Below are the code and all the weights of a small trained network. Each question names an input and a class and asks about switching units off, where a switched-off unit gives its printed mean instead of its output.

import numpy as np


def w(rows, s, z=0):
    codes = np.array(rows[::2]) - 128.0
    scale = np.full(codes.shape[1], s)
    scale[-1] = z or s
    return codes * scale


def f(y):
    return np.maximum(y, 0)


def log_softmax(a):
    a = a - a.max(-1, keepdims=True)
    return a - np.log(np.exp(a).sum(-1, keepdims=True))


def net(x, mask):
    res = np.array(x, float).reshape(1, 4) / 4 @ E
    y = f(res @ A[0][:, :-1].T + A[0][:, -1])
    res = res + np.where(mask, y, B[0][:, -1]) @ B[0][:, :-1]
    return log_softmax(res[-1] @ U[:, :-1].T + U[:, -1])


A, B = {}, {}
E = w([
[79,64,194,192,134,52],'x0',
[74,157,205,65,255,137],'x1',
[193,179,169,228,177,140],'x2',
[164,169,229,94,46,53],'x3',
],0.0089)
A[0] = w([
[164,221,167,86,69,80,74],'N1',
[15,65,73,65,89,155,64],'N2',
[66,53,147,212,103,44,236],'N3',
[216,173,77,72,83,255,155],'N4',
[196,159,174,175,140,121,71],'N5',
[152,160,151,189,135,154,109],'N6',
[148,198,166,202,187,152,75],'N7',
[101,78,167,56,68,132,28],'N8',
[91,59,95,159,185,195,78],'N9',
[90,116,73,142,34,128,27],'N10',
[119,214,156,53,190,158,81],'N11',
[153,194,51,120,101,111,166],'N12',
[112,112,52,119,152,168,97],'N13',
[93,150,33,175,172,194,14],'N14',
[119,92,118,54,111,70,77],'N15',
[108,162,162,74,193,117,40],'N16',
[169,172,102,205,125,108,138],'N17',
[157,201,181,72,73,107,59],'N18',
[181,144,162,131,123,50,107],'N19',
[243,129,46,152,52,129,45],'N20',
[109,55,118,214,89,54,100],'N21',
[181,117,95,188,51,128,2],'N22',
[158,172,165,86,90,166,127],'N23',
],0.0095,0.0015)
B[0] = w([
[119,99,117,220,125,161,232],'N1',
[170,208,93,102,46,176,228],'N2',
[160,67,188,71,213,208,254],'N3',
[147,99,254,67,182,177,253],'N4',
[170,177,88,106,99,163,205],'N5',
[154,226,49,26,35,185,190],'N6',
[146,187,61,54,61,148,240],'N7',
[133,197,69,147,47,214,202],'N8',
[135,124,108,183,155,176,231],'N9',
[52,183,105,96,145,64,202],'N10',
[34,106,153,105,165,53,238],'N11',
[121,70,201,81,200,90,191],'N12',
[169,129,129,218,121,151,209],'N13',
[132,115,131,237,122,146,243],'N14',
[176,178,67,122,105,192,195],'N15',
[39,199,133,155,133,53,224],'N16',
[91,161,70,31,42,115,196],'N17',
[150,104,145,233,91,138,224],'N18',
[151,153,131,202,122,161,213],'N19',
[39,130,139,122,168,61,243],'N20',
[78,90,183,79,159,143,221],'N21',
[53,168,131,156,164,99,212],'N22',
[184,69,200,201,139,181,181],'N23',
],0.0068,0.0081)
U = w([
[169,202,62,70,49,151,119],'0',
[46,149,144,123,141,43,63],'1',
[185,58,217,75,172,158,177],'2',
[183,100,124,248,97,145,46],'3',
[197,95,129,88,130,99,254],'4',
],0.012,0.0035)

Each question gives the input, the list of numbers given to net, and the class t.
The units are the neurons (one row each of A and B). Each row of codes is followed by its name. A weight is (code - 128) times the scale printed after its matrix; where a second scale follows, it is the last column's (A, B and U).
mask holds one flag per neuron, in row order. A switched-off neuron (its flag False) gives its mean, the last column of its row in B, instead of its output. The means were averaged over made-up inputs and are rounded, as every weight is.
A unit's drop is (log p(t) with every unit on - log p(t) with that unit switched off) / (log p(t) with every unit on - log p(t) with every unit switched off).
The circuit of an input: a set's keep is (log p(t) with only the set's units on - log p(t) with every unit switched off) / (log p(t) with every unit on - log p(t) with every unit switched off). Starting from the 12 units with the biggest drops (on a tie, the unit counted first), units are removed one at a time, each time the one whose removal leaves the highest keep (on an exact tie, the one counted first), for as long as the keep stays at least 0.8.
units of the circuit, in order: the units of the circuit, biggest drop first
most important unit: the unit with the biggest drop
k most important neurons: the k neurons with the biggest drops, biggest first
drop when u is switched off: that unit's drop, to one decimal
input [-8,1,4,5], class 2: most important unit => N4
input [-1,-7,7,2], class 0: 3 most important neurons => N6; N17; N5
input [-6,2,-3,8], class 3: units of the circuit, in order => N18; N1
input [5,-3,-5,2], class 0: 3 most important neurons => N8; N4; N2
input [1,5,-6,7], class 3: 3 most important neurons => N18; N1; N7
input [3,-7,-5,-4], class 1: units of the circuit, in order => N10; N20
input [7,-7,-1,2], class 1: 4 most important neurons => N10; N22; N4; N20
input [2,8,7,-3], class 1: 4 most important neurons => N11; N16; N2; N8
input [6,-4,5,-5], class 2: units of the circuit, in order => N3; N21
input [6,-4,-7,-3], class 0: 3 most important neurons => N2; N4; N8
input [4,-5,-5,7], class 3: 2 most important neurons => N1; N18
input [5,4,6,0], class 0: units of the circuit, in order => N7; N6
input [1,7,6,-2], class 1: 3 most important neurons => N11; N16; N2
input [7,2,-3,-2], class 2: units of the circuit, in order => N3
input [-6,-3,-2,-7], class 3: 2 most important neurons => N14; N13
input [6,0,-3,7], class 3: 2 most important neurons => N4; N8
input [3,-7,7,-3], class 0: 2 most important neurons => N6; N17
input [-7,-8,1,6], class 1: 3 most important neurons => N20; N22; N10
input [-4,6,4,0], class 1: 2 most important neurons => N11; N16
input [-7,3,3,1], class 2: units of the circuit, in order => N4
input [-8,8,-4,-4], class 1: 3 most important neurons => N11; N16; N3
input [7,7,5,8], class 3: 4 most important neurons => N19; N18; N1; N4
input [7,0,7,3], class 0: drop when N4 is switched off => 0.2
input [-1,4,6,3], class 0: drop when N7 is switched off => 0.1
input [5,-8,1,1], class 1: drop when N17 is switched off => 0.0
input [-8,1,4,0], class 2: drop when N4 is switched off => 0.3
input [-4,-8,2,8], class 1: units of the circuit, in order => N20
